Where the symbols take the elements:
mero gu fegi
mero bo meko
mero fi roge
mero vu nore
mero ki kula
moba gu roki
moba bo sope
moba ga pipo
moba fi mito
moba ki lalo
veka gu buti
veka bo lili
veka ga meko
veka fi lasa
veka vu segu
veka ki fegi
vike gu zutu
vike bo gigi
vike fi rupe
vike ki keva
mura bo lone
mura ga done
mura fi poza
mura ki fiso
kebo gu beso
kebo bo roge
kebo fi rifo
kebo vu vopa
kebo ki nire
rifo gu fepu
rifo bo sagu
rifo fi kula
rifo vu fafe
rifo ki foti
kiza bo roki
kiza ga lalo
kiza fi lone
kiza ki gafi
mape bo nuze
mape ga lili
mape fi bama
mape vu bufu
mape ki buti
kudo gu pelo
kudo bo vopa
kudo fi fabu
kudo vu keva
kudo ki fuda
vopa gu pafi
vopa bo fuda
vopa fi fafe
vopa vu vike
vopa ki kudo
kele gu livu
kele bo gola
kele ga sagu
kele fi fegi
kele vu sira
kele ki fepu
dadi bo tapa
dadi ga sira
dadi fi dovu
dadi vu kiza
dadi ki gote
nire gu lasa
nire bo kebo
nire fi foti
nire vu kudo
nire ki roge
zepi gu fotu
zepi bo bepi
zepi ga gigi
zepi fi lalo
zepi ki zutu
nefo gu gote
nefo bo sira
nefo ga fafe
nefo fi dabe
nefo vu sope
nefo ki tote
meko gu veka
meko bo kula
meko fi nire
meko vu koti
meko ki mero
segu gu gepo
segu bo dabe
segu ga koti
segu fi pelo
segu vu mito
segu ki gate
sira gu dadi
sira bo tote
sira ga gefa
sira fi gate
sira vu lalo
sira ki nefo
lago bo satu
lago ga pelo
lago fi tapa
lago vu zigo
lago ki kude
rasa bo livu
rasa ga fepu
rasa fi mape
rasa vu gote
rasa ki sega
nera gu mito
nera bo gaso
nera fi keva
nera ki vuza
fabu gu tote
fabu bo fafe
fabu fi koti
fabu vu pipo
fabu ki gefa
lone bo fiso
lone ga duni
lone fi fotu
lone ki mura
sope gu gafi
sope bo lalo
sope ga rupe
sope fi done
sope ki moba
tote gu tapa
tote bo nefo
tote ga fabu
tote fi segu
tote vu moba
tote ki sira
gote bo dadi
gote ga nefo
gote fi bufu
gote vu gafi
gote ki tapa
zutu gu poza
zutu bo zepi
zutu ga vike
zutu fi sope
zutu ki bepi
beso gu bama
beso bo nevi
beso ga kebo
beso fi fepu
beso vu pafi
beso ki lasa
gefa gu sira
gefa bo fabu
gefa fi nore
gefa vu bosu
gefa ki fafe
keva gu bepi
keva bo vike
keva fi pipo
keva ki gigi
foni gu kude
foni bo pelo
foni ga fuda
foni fi sira
foni vu zepi
foni ki pafi
sega bo rasa
sega ga gola
sega fi buti
sega vu tapa
sega ki livu
sagu gu kele
sagu bo foti
sagu fi mero
sagu vu gefa
sagu ki rifo
done gu mura
done bo duni
done ga gaso
done fi zutu
done ki mito
pafi gu satu
pafi bo foni
pafi ga vopa
pafi fi nefo
pafi vu zutu
pafi ki pelo
lili gu mape
lili bo fegi
lili ga kula
lili fi beso
lili vu dabe
lili ki veka
gafu bo bama
gafu ga lasa
gafu fi sega
gafu vu lago
gafu ki dada
pelo gu lago
pelo bo pafi
pelo ga kudo
pelo fi tote
pelo vu bepi
pelo ki foni
fotu bo zigo
fotu ga zepi
fotu fi kiza
fotu ki poza
buti bo mape
buti ga veka
buti fi gafu
buti vu gepo
buti ki nuze
roge gu nevi
roge bo nire
roge fi sagu
roge vu fuda
roge ki kebo
poza bo fotu
poza ga zutu
poza fi gafi
poza ki zigo
dabe gu bufu
dabe bo gate
dabe ga gezu
dabe fi pafi
dabe vu done
dabe ki segu
nuze bo buti
nuze ga fegi
nuze fi dada
nuze vu dovu
nuze ki mape
nore gu gate
nore bo koti
nore fi fuda
nore vu vuza
nore ki gezu
gepo bo bufu
gepo ga segu
gepo fi lago
gepo vu fiso
gepo ki dovu
fiso bo mura
fiso ga mito
fiso fi zigo
fiso ki lone
lalo gu kiza
lalo bo moba
lalo ga bosu
lalo fi duni
lalo ki sope
livu bo sega
livu ga kele
livu fi nuze
livu vu dadi
livu ki rasa
nevi gu dada
nevi bo lasa
nevi ga roge
nevi fi kele
nevi vu foni
nevi ki beso
bepi gu zigo
bepi bo zutu
bepi ga keva
bepi fi moba
bepi ki zepi
lasa gu gafu
lasa bo beso
lasa ga nire
lasa fi gola
lasa vu pelo
lasa ki nevi
tapa bo gote
tapa ga tote
tapa fi gepo
tapa vu roki
tapa ki dadi
gigi gu zepi
gigi bo keva
gigi fi bosu
gigi ki vike
gezu gu dabe
gezu bo nore
gezu fi vopa
gezu vu gaso
gezu ki koti
mito gu fiso
mito bo done
mito ga nera
mito fi bepi
mito ki duni
rupe gu sope
rupe bo bosu
rupe fi gaso
rupe ki pipo
vuza gu duni
vuza bo nera
vuza fi gigi
vuza ki gaso
gaso gu done
gaso bo vuza
gaso fi vike
gaso ki nera
fegi gu nuze
fegi bo veka
fegi ga mero
fegi fi nevi
fegi vu gate
fegi ki lili
fuda gu foni
fuda bo kudo
fuda fi gefa
fuda vu gigi
fuda ki vopa
gola gu sega
gola bo fepu
gola ga foti
gola fi veka
gola vu tote
gola ki kele
dada bo gafu
dada ga nevi
dada fi livu
dada vu kude
dada ki bama
dovu bo gepo
dovu ga gate
dovu fi kude
dovu vu lone
dovu ki bufu
bufu bo dovu
bufu ga dabe
bufu fi satu
bufu vu mura
bufu ki gepo
gate gu dovu
gate bo segu
gate ga nore
gate fi foni
gate vu duni
gate ki dabe
foti gu gola
foti bo rifo
foti fi meko
foti vu fabu
foti ki sagu
gafi bo kiza
gafi ga sope
gafi fi mura
gafi ki roki
kula gu lili
kula bo mero
kula fi kebo
kula vu gezu
kula ki meko
roki bo gafi
roki ga moba
roki fi fiso
roki ki kiza
fafe gu nefo
fafe bo gefa
fafe fi gezu
fafe vu rupe
fafe ki fabu
zigo bo poza
zigo ga bepi
zigo fi roki
zigo ki fotu
bosu gu lalo
bosu bo pipo
bosu fi vuza
bosu ki rupe
kude bo lago
kude ga foni
kude fi dadi
kude vu fotu
kude ki satu
bama bo dada
bama ga beso
bama fi rasa
bama vu satu
bama ki gafu
satu bo kude
satu ga pafi
satu fi gote
satu vu poza
satu ki lago
pipo gu moba
pipo bo rupe
pipo fi nera
pipo ki bosu
koti gu segu
koti bo gezu
koti fi kudo
koti vu nera
koti ki nore
fepu gu rasa
fepu bo kele
fepu ga rifo
fepu fi lili
fepu vu nefo
fepu ki gola
duni gu lone
duni bo mito
duni ga vuza
duni fi zepi
duni ki done

In the rows, 493 means zero.

The rows follow the links: the fewer symbols apart two elements are, the more alike their rows tend to be.

Each row is also shifted at random along 3 hidden directions that mean nothing.

Some elements, each with a row of numbers:
vike -> [ 421,  513,  531,  552,  489,  505,  453,  493,  477,  486,  481,  433,  502,  495,  497,  539,  441,  374,  409,  539,  500,  503,  545,  524,  523,  502,  461,  496,  521,  446,  481,  464,  496,  484,  531,  505,  464,  522,  472,  473,  460,  489,  478,  536,  593,  481,  515,  509,  409,  410,  502,  548,  520,  458,  481,  565,  500,  510,  491,  547,  490,  441,  476,  436,  447,  572]
veka -> [ 637,  507,  473,  494,  452,  468,  497,  459,  562,  538,  504,  555,  533,  576,  500,  550,  437,  378,  494,  521,  430,  411,  486,  535,  389,  476,  538,  458,  431,  445,  551,  468,  514,  485,  525,  549,  409,  477,  520,  540,  549,  485,  481,  494,  557,  492,  503,  577,  546,  565,  497,  472,  498,  445,  520,  460,  486,  538,  569,  450,  487,  591,  533,  397,  468,  566]
gote -> [ 669,  547,  532,  443,  500,  550,  501,  523,  481,  534,  488,  491,  480,  507,  529,  390,  550,  542,  489,  518,  454,  526,  414,  532,  486,  481,  547,  502,  498,  497,  585,  612,  461,  511,  511,  519,  488,  459,  511,  512,  506,  502,  539,  465,  392,  486,  507,  437,  464,  461,  500,  431,  510,  506,  474,  507,  462,  491,  480,  343,  455,  499,  421,  462,  554,  464]
nefo -> [ 614,  549,  497,  496,  492,  537,  520,  509,  491,  500,  511,  478,  507,  497,  547,  462,  498,  486,  500,  547,  486,  530,  477,  537,  482,  413,  560,  507,  500,  469,  528,  538,  458,  518,  540,  564,  463,  445,  463,  484,  502,  553,  522,  447,  512,  473,  512,  461,  464,  410,  531,  438,  535,  491,  448,  498,  454,  529,  477,  444,  447,  503,  438,  442,  527,  508]
zepi -> [ 347,  484,  510,  481,  515,  444,  477,  420,  502,  502,  512,  409,  558,  468,  494,  491,  370,  361,  407,  510,  427,  488,  528,  501,  529,  468,  428,  481,  504,  504,  471,  507,  504,  474,  544,  486,  533,  523,  428,  500,  446,  497,  470,  539,  593,  505,  520,  513,  405,  446,  452,  572,  506,  449,  441,  551,  509,  518,  495,  532,  542,  457,  505,  476,  441,  560]
gefa -> [ 502,  514,  501,  517,  522,  541,  515,  473,  488,  443,  493,  482,  426,  489,  520,  506,  512,  576,  525,  502,  595,  523,  502,  472,  527,  468,  543,  499,  511,  569,  469,  418,  450,  503,  474,  484,  408,  455,  487,  482,  515,  513,  530,  454,  506,  542,  489,  441,  493,  378,  453,  443,  486,  509,  459,  487,  489,  487,  483,  537,  505,  488,  440,  563,  533,  472]
lasa -> [ 375,  550,  487,  528,  486,  499,  416,  490,  536,  553,  468,  563,  457,  554,  481,  497,  465,  403,  517,  516,  464,  515,  460,  520,  398,  511,  494,  469,  445,  487,  552,  421,  490,  467,  530,  512,  334,  526,  524,  559,  573,  457,  473,  577,  538,  508,  467,  504,  538,  394,  453,  503,  499,  462,  480,  493,  490,  489,  567,  431,  449,  562,  413,  424,  470,  571]
kebo -> [ 764,  518,  469,  534,  491,  510,  450,  507,  483,  521,  457,  580,  469,  501,  478,  508,  509,  465,  535,  533,  515,  505,  502,  510,  414,  504,  482,  506,  453,  458,  504,  471,  497,  473,  491,  496,  402,  510,  498,  494,  547,  471,  489,  527,  519,  466,  498,  489,  537,  438,  516,  503,  536,  483,  486,  449,  510,  487,  498,  521,  470,  559,  478,  457,  485,  522]
gate -> [ 301,  562,  520,  491,  474,  545,  490,  445,  497,  476,  489,  483,  472,  598,  538,  576,  460,  492,  466,  524,  472,  421,  477,  466,  509,  452,  521,  515,  509,  575,  535,  482,  468,  505,  462,  477,  415,  474,  578,  504,  519,  522,  555,  505,  522,  544,  494,  545,  474,  545,  400,  456,  515,  486,  541,  532,  454,  498,  507,  453,  511,  527,  524,  500,  544,  527]
rifo -> [ 428,  455,  474,  534,  461,  547,  499,  564,  468,  445,  487,  554,  389,  442,  454,  509,  631,  675,  584,  465,  665,  565,  494,  458,  489,  540,  525,  518,  460,  519,  427,  444,  495,  498,  429,  447,  437,  473,  526,  458,  521,  441,  472,  466,  439,  506,  480,  439,  607,  425,  524,  456,  525,  527,  490,  434,  505,  454,  442,  559,  460,  508,  451,  572,  515,  385]
lili -> [ 312,  529,  452,  535,  463,  490,  495,  451,  512,  530,  515,  557,  549,  563,  503,  562,  399,  356,  477,  558,  432,  414,  540,  545,  396,  483,  549,  489,  448,  423,  526,  531,  509,  501,  532,  568,  420,  483,  498,  474,  534,  501,  474,  490,  604,  478,  536,  592,  513,  542,  508,  473,  564,  439,  545,  470,  518,  536,  499,  505,  486,  594,  546,  373,  448,  566]
tapa -> [ 173,  507,  528,  451,  496,  522,  496,  571,  501,  488,  468,  493,  424,  478,  490,  431,  598,  643,  524,  450,  535,  560,  421,  469,  527,  492,  524,  490,  516,  544,  542,  495,  465,  494,  480,  457,  478,  481,  540,  531,  513,  495,  529,  463,  359,  506,  453,  410,  482,  454,  483,  439,  452,  547,  507,  516,  459,  478,  502,  408,  444,  480,  429,  531,  563,  416]
keva -> [ 416,  437,  490,  542,  475,  444,  486,  545,  486,  438,  487,  432,  476,  421,  471,  529,  517,  509,  464,  438,  560,  519,  540,  476,  557,  494,  430,  486,  531,  468,  422,  409,  509,  469,  498,  463,  535,  526,  456,  490,  426,  493,  471,  527,  523,  468,  482,  480,  456,  465,  546,  580,  460,  491,  474,  519,  505,  461,  493,  622,  496,  439,  505,  550,  469,  462]
meko -> [ 548,  490,  464,  525,  473,  466,  495,  484,  522,  486,  491,  529,  480,  531,  471,  569,  465,  449,  517,  488,  501,  446,  520,  514,  435,  491,  514,  470,  460,  464,  497,  387,  495,  506,  500,  526,  415,  476,  514,  512,  533,  494,  475,  473,  567,  496,  470,  564,  536,  524,  500,  465,  484,  464,  533,  453,  503,  524,  517,  547,  485,  576,  538,  460,  453,  503]
nuze -> [ 282,  459,  422,  459,  501,  487,  525,  479,  467,  489,  516,  528,  524,  456,  466,  499,  460,  507,  549,  472,  461,  469,  509,  452,  445,  499,  483,  495,  455,  512,  456,  568,  510,  497,  449,  454,  552,  475,  495,  454,  494,  497,  454,  493,  460,  508,  516,  510,  573,  616,  482,  486,  512,  517,  507,  424,  523,  487,  446,  517,  564,  548,  566,  550,  465,  470]
nore -> [ 338,  473,  494,  519,  480,  541,  490,  504,  483,  413,  487,  484,  433,  519,  494,  600,  520,  584,  517,  465,  601,  448,  534,  456,  517,  482,  490,  522,  509,  570,  431,  406,  458,  503,  461,  445,  429,  504,  551,  502,  492,  507,  515,  488,  510,  520,  482,  490,  498,  534,  439,  488,  495,  529,  562,  490,  473,  470,  455,  579,  514,  493,  526,  567,  534,  443]
dovu -> [ 364,  514,  483,  437,  505,  461,  546,  420,  509,  527,  529,  495,  588,  525,  538,  513,  360,  354,  469,  534,  335,  421,  493,  515,  458,  411,  528,  471,  485,  513,  530,  565,  456,  488,  523,  534,  531,  473,  473,  499,  498,  551,  506,  482,  550,  486,  494,  565,  465,  606,  445,  518,  529,  459,  516,  501,  496,  535,  493,  468,  529,  523,  582,  465,  482,  546]
gaso -> [ 450,  425,  490,  534,  454,  491,  505,  540,  455,  429,  501,  439,  466,  452,  454,  573,  557,  545,  487,  456,  587,  475,  542,  488,  559,  496,  456,  515,  516,  469,  397,  462,  522,  491,  449,  480,  563,  496,  496,  422,  420,  485,  475,  478,  482,  461,  512,  503,  463,  556,  564,  529,  494,  530,  538,  517,  516,  471,  433,  638,  500,  437,  557,  548,  461,  418]
gepo -> [ 280,  438,  477,  464,  454,  448,  506,  553,  465,  456,  490,  493,  495,  461,  482,  489,  589,  617,  548,  420,  524,  482,  469,  482,  541,  480,  469,  492,  499,  536,  451,  519,  476,  499,  419,  451,  616,  501,  551,  486,  481,  522,  516,  482,  394,  479,  483,  469,  527,  645,  536,  500,  438,  542,  546,  463,  460,  450,  476,  470,  495,  460,  556,  576,  531,  425]
duni -> [ 469,  477,  518,  466,  498,  461,  529,  432,  491,  518,  528,  425,  531,  513,  511,  545,  416,  413,  425,  514,  438,  445,  504,  483,  540,  474,  480,  481,  529,  493,  492,  506,  500,  508,  495,  482,  575,  485,  503,  481,  429,  513,  473,  481,  532,  506,  506,  556,  415,  578,  452,  520,  489,  467,  524,  552,  522,  500,  481,  530,  544,  433,  545,  498,  462,  516]
fuda -> [ 486,  569,  516,  536,  533,  537,  446,  442,  508,  482,  481,  481,  461,  518,  528,  542,  434,  406,  461,  537,  511,  497,  508,  492,  473,  456,  459,  490,  487,  554,  500,  423,  460,  475,  520,  493,  375,  515,  486,  515,  524,  518,  527,  538,  568,  520,  505,  495,  465,  385,  423,  524,  525,  479,  477,  512,  467,  494,  520,  536,  517,  498,  453,  467,  506,  570]
foti -> [ 603,  440,  453,  525,  493,  458,  544,  526,  500,  451,  505,  538,  472,  440,  468,  506,  540,  551,  550,  454,  538,  539,  532,  477,  452,  513,  516,  486,  452,  486,  413,  419,  485,  506,  473,  474,  469,  481,  463,  494,  518,  467,  486,  461,  501,  476,  490,  452,  593,  458,  539,  479,  453,  498,  466,  420,  501,  493,  497,  576,  512,  515,  473,  514,  474,  427]
koti -> [ 344,  464,  469,  575,  450,  470,  488,  543,  493,  409,  497,  509,  438,  481,  514,  590,  573,  608,  522,  423,  615,  465,  519,  470,  509,  489,  478,  478,  484,  517,  426,  356,  473,  493,  464,  453,  487,  489,  544,  498,  477,  524,  519,  483,  502,  484,  490,  490,  542,  553,  516,  503,  461,  552,  530,  487,  474,  470,  504,  606,  487,  501,  546,  553,  525,  434]
mura -> [ 409,  467,  528,  468,  449,  504,  480,  535,  485,  506,  496,  454,  481,  508,  472,  480,  542,  551,  474,  491,  489,  465,  450,  491,  559,  523,  487,  503,  545,  477,  500,  563,  512,  497,  437,  478,  567,  496,  525,  483,  460,  470,  482,  469,  415,  486,  506,  519,  426,  614,  520,  511,  480,  506,  533,  522,  516,  471,  450,  460,  475,  457,  533,  497,  510,  462]
pelo -> [ 718,  468,  478,  486,  509,  435,  445,  494,  530,  471,  477,  503,  543,  471,  526,  449,  460,  416,  495,  462,  461,  531,  495,  515,  488,  418,  413,  454,  482,  469,  464,  453,  438,  456,  506,  497,  532,  540,  431,  508,  484,  551,  529,  542,  520,  477,  472,  477,  500,  474,  518,  576,  431,  504,  463,  482,  467,  477,  538,  490,  469,  489,  468,  450,  501,  562]
kudo -> [ 605,  463,  451,  538,  484,  421,  463,  512,  513,  437,  482,  499,  518,  431,  527,  511,  476,  430,  508,  435,  532,  500,  543,  510,  483,  446,  443,  452,  472,  473,  411,  390,  450,  485,  517,  484,  524,  529,  420,  488,  489,  546,  520,  514,  559,  463,  469,  484,  510,  462,  517,  551,  458,  511,  449,  477,  483,  463,  519,  606,  533,  456,  516,  509,  481,  508]
fabu -> [ 645,  546,  530,  539,  494,  505,  487,  505,  514,  479,  482,  497,  415,  552,  517,  500,  536,  538,  497,  481,  575,  516,  476,  513,  513,  496,  540,  482,  500,  506,  515,  377,  477,  484,  504,  539,  376,  478,  532,  539,  530,  505,  537,  469,  511,  498,  463,  460,  471,  380,  473,  444,  483,  505,  504,  521,  459,  501,  557,  487,  453,  509,  416,  470,  524,  499]

Where do the symbols, taken in turn from left to right, take each start?
Answers are names.
[ 538,  456,  444,  486,  451,  372,  526,  469,  534,  463,  543,  483,  574,  487,  539,  560,  406,  390,  455,  445,  419,  428,  536,  528,  486,  400,  491,  446,  479,  466,  482,  463,  428,  492,  479,  537,  566,  488,  476,  502,  476,  589,  504,  489,  560,  434,  475,  555,  487,  636,  546,  508,  470,  493,  522,  469,  500,  541,  533,  542,  515,  513,  598,  447,  494,  516]
ki bo: segu
[ 419,  498,  520,  465,  479,  461,  490,  481,  519,  534,  520,  439,  552,  545,  510,  486,  450,  440,  419,  476,  419,  450,  467,  519,  528,  493,  495,  450,  524,  458,  537,  521,  503,  493,  513,  535,  558,  494,  504,  509,  453,  494,  486,  491,  510,  465,  477,  551,  411,  590,  505,  496,  458,  458,  523,  546,  507,  519,  524,  421,  502,  485,  535,  459,  477,  547]
ki ki ga bo: duni
[ 503,  474,  478,  570,  493,  471,  464,  505,  491,  426,  495,  490,  520,  442,  530,  544,  453,  421,  465,  502,  522,  504,  562,  523,  459,  421,  438,  503,  467,  464,  426,  470,  459,  485,  511,  502,  497,  535,  434,  461,  490,  552,  513,  521,  580,  444,  525,  485,  503,  441,  541,  566,  531,  507,  469,  474,  493,  481,  457,  630,  507,  483,  526,  474,  470,  525]
ki gu gu: lago
[ 425,  457,  446,  486,  476,  491,  511,  494,  457,  446,  497,  545,  453,  466,  454,  561,  523,  579,  579,  465,  592,  469,  530,  460,  446,  532,  496,  512,  460,  541,  408,  442,  503,  502,  425,  432,  488,  490,  507,  472,  525,  475,  477,  470,  493,  504,  499,  486,  587,  542,  478,  467,  502,  537,  541,  419,  518,  451,  469,  610,  520,  524,  534,  577,  484,  450]
ki vu ki: koti
[ 580,  438,  518,  490,  442,  435,  509,  525,  505,  482,  515,  419,  511,  468,  458,  525,  526,  531,  477,  437,  503,  464,  501,  488,  567,  510,  461,  473,  550,  467,  460,  454,  511,  507,  439,  486,  608,  485,  503,  491,  451,  483,  481,  489,  476,  489,  455,  537,  463,  613,  530,  527,  439,  490,  536,  523,  525,  500,  510,  532,  500,  438,  567,  525,  496,  464]
bo fi gu ki: zigo
[ 295,  580,  532,  538,  430,  570,  463,  490,  486,  484,  484,  498,  470,  605,  533,  571,  468,  442,  453,  570,  488,  411,  497,  533,  463,  441,  535,  516,  493,  478,  556,  509,  446,  509,  505,  517,  408,  479,  577,  479,  521,  533,  543,  487,  545,  498,  515,  558,  458,  554,  498,  475,  537,  489,  557,  534,  441,  517,  485,  453,  443,  528,  544,  411,  509,  527]
bo ki ga: gezu
[ 521,  564,  550,  461,  483,  584,  362,  510,  528,  582,  425,  549,  416,  612,  487,  430,  563,  544,  533,  526,  492,  510,  367,  517,  456,  569,  512,  493,  456,  507,  616,  474,  481,  471,  509,  472,  322,  506,  597,  582,  583,  426,  492,  555,  403,  551,  446,  472,  512,  427,  431,  469,  470,  476,  526,  515,  458,  473,  569,  251,  416,  569,  389,  430,  539,  535]
ga ki: nevi
[ 364,  473,  459,  544,  471,  491,  447,  523,  501,  453,  485,  541,  425,  470,  468,  530,  563,  538,  573,  464,  612,  515,  518,  509,  451,  525,  471,  491,  466,  498,  423,  384,  493,  469,  460,  466,  417,  526,  509,  501,  516,  455,  481,  509,  491,  501,  478,  450,  572,  438,  518,  511,  470,  499,  493,  422,  497,  445,  487,  591,  493,  536,  468,  534,  474,  474]
fi ki gu: kele
[ 301,  472,  505,  567,  445,  538,  500,  559,  455,  404,  477,  486,  414,  491,  497,  590,  575,  599,  526,  487,  650,  478,  537,  476,  522,  483,  483,  527,  496,  498,  401,  439,  480,  485,  431,  461,  464,  493,  562,  459,  486,  506,  534,  476,  490,  476,  503,  500,  515,  549,  529,  488,  529,  534,  544,  479,  473,  460,  444,  590,  476,  492,  557,  549,  517,  424]
bo vu bo ki: vuza
[ 325,  457,  488,  453,  471,  460,  450,  526,  484,  462,  451,  491,  486,  449,  502,  417,  559,  558,  516,  425,  503,  525,  464,  484,  524,  474,  408,  481,  505,  508,  463,  520,  451,  479,  468,  435,  578,  536,  488,  497,  496,  531,  530,  523,  377,  495,  478,  414,  514,  527,  521,  558,  451,  556,  486,  474,  459,  442,  511,  447,  480,  473,  479,  545,  563,  441]
fi bo vu fi: mura
[ 449,  498,  526,  441,  491,  482,  502,  471,  484,  522,  503,  436,  517,  519,  476,  494,  488,  490,  456,  502,  432,  453,  473,  482,  544,  501,  489,  477,  540,  524,  515,  555,  501,  489,  485,  471,  563,  486,  517,  494,  449,  494,  484,  488,  456,  516,  512,  550,  437,  594,  461,  492,  484,  489,  533,  521,  496,  503,  510,  449,  512,  447,  527,  508,  505,  522]
fi fi ga: lalo
[ 485,  458,  518,  496,  501,  460,  534,  511,  498,  508,  531,  431,  494,  448,  480,  465,  495,  516,  462,  473,  475,  528,  500,  498,  578,  494,  507,  485,  562,  460,  499,  456,  519,  511,  520,  515,  550,  468,  452,  507,  446,  475,  454,  467,  506,  493,  475,  471,  418,  441,  519,  487,  438,  479,  453,  545,  519,  513,  528,  510,  483,  447,  472,  492,  492,  482]
gu bo: gafi
[ 601,  496,  543,  493,  509,  529,  452,  477,  499,  487,  457,  440,  429,  502,  481,  509,  502,  500,  434,  504,  526,  502,  495,  471,  554,  524,  475,  511,  559,  515,  468,  434,  511,  455,  486,  465,  459,  517,  509,  499,  471,  468,  475,  527,  511,  538,  473,  473,  431,  411,  444,  541,  458,  499,  478,  566,  491,  474,  495,  529,  503,  441,  455,  491,  478,  531]
fi ki fi: gaso
[ 506,  470,  461,  512,  513,  433,  552,  478,  525,  447,  532,  471,  521,  448,  517,  461,  471,  495,  478,  460,  476,  529,  523,  515,  487,  433,  536,  467,  469,  475,  483,  449,  438,  506,  502,  533,  539,  476,  420,  507,  468,  567,  528,  425,  511,  470,  472,  450,  503,  442,  526,  450,  451,  525,  440,  478,  479,  504,  534,  527,  487,  472,  465,  480,  520,  471]
gu ga vu: moba
[ 268,  498,  533,  489,  484,  473,  453,  504,  496,  517,  468,  448,  500,  509,  485,  441,  483,  465,  428,  477,  459,  520,  460,  499,  555,  507,  457,  476,  520,  468,  518,  503,  499,  473,  518,  484,  536,  515,  501,  511,  451,  472,  486,  547,  474,  513,  496,  495,  430,  469,  510,  540,  445,  471,  482,  561,  505,  489,  519,  417,  467,  460,  476,  480,  502,  511]
ga ga bo: vike
[ 539,  449,  488,  518,  489,  458,  474,  533,  461,  475,  488,  433,  538,  414,  463,  476,  526,  480,  466,  499,  495,  514,  538,  486,  563,  491,  401,  504,  513,  431,  413,  554,  528,  487,  477,  481,  623,  529,  440,  435,  424,  500,  479,  532,  492,  456,  512,  484,  443,  499,  549,  597,  488,  502,  451,  500,  529,  474,  443,  556,  514,  407,  512,  494,  466,  490]
fi ki ki gu: kiza
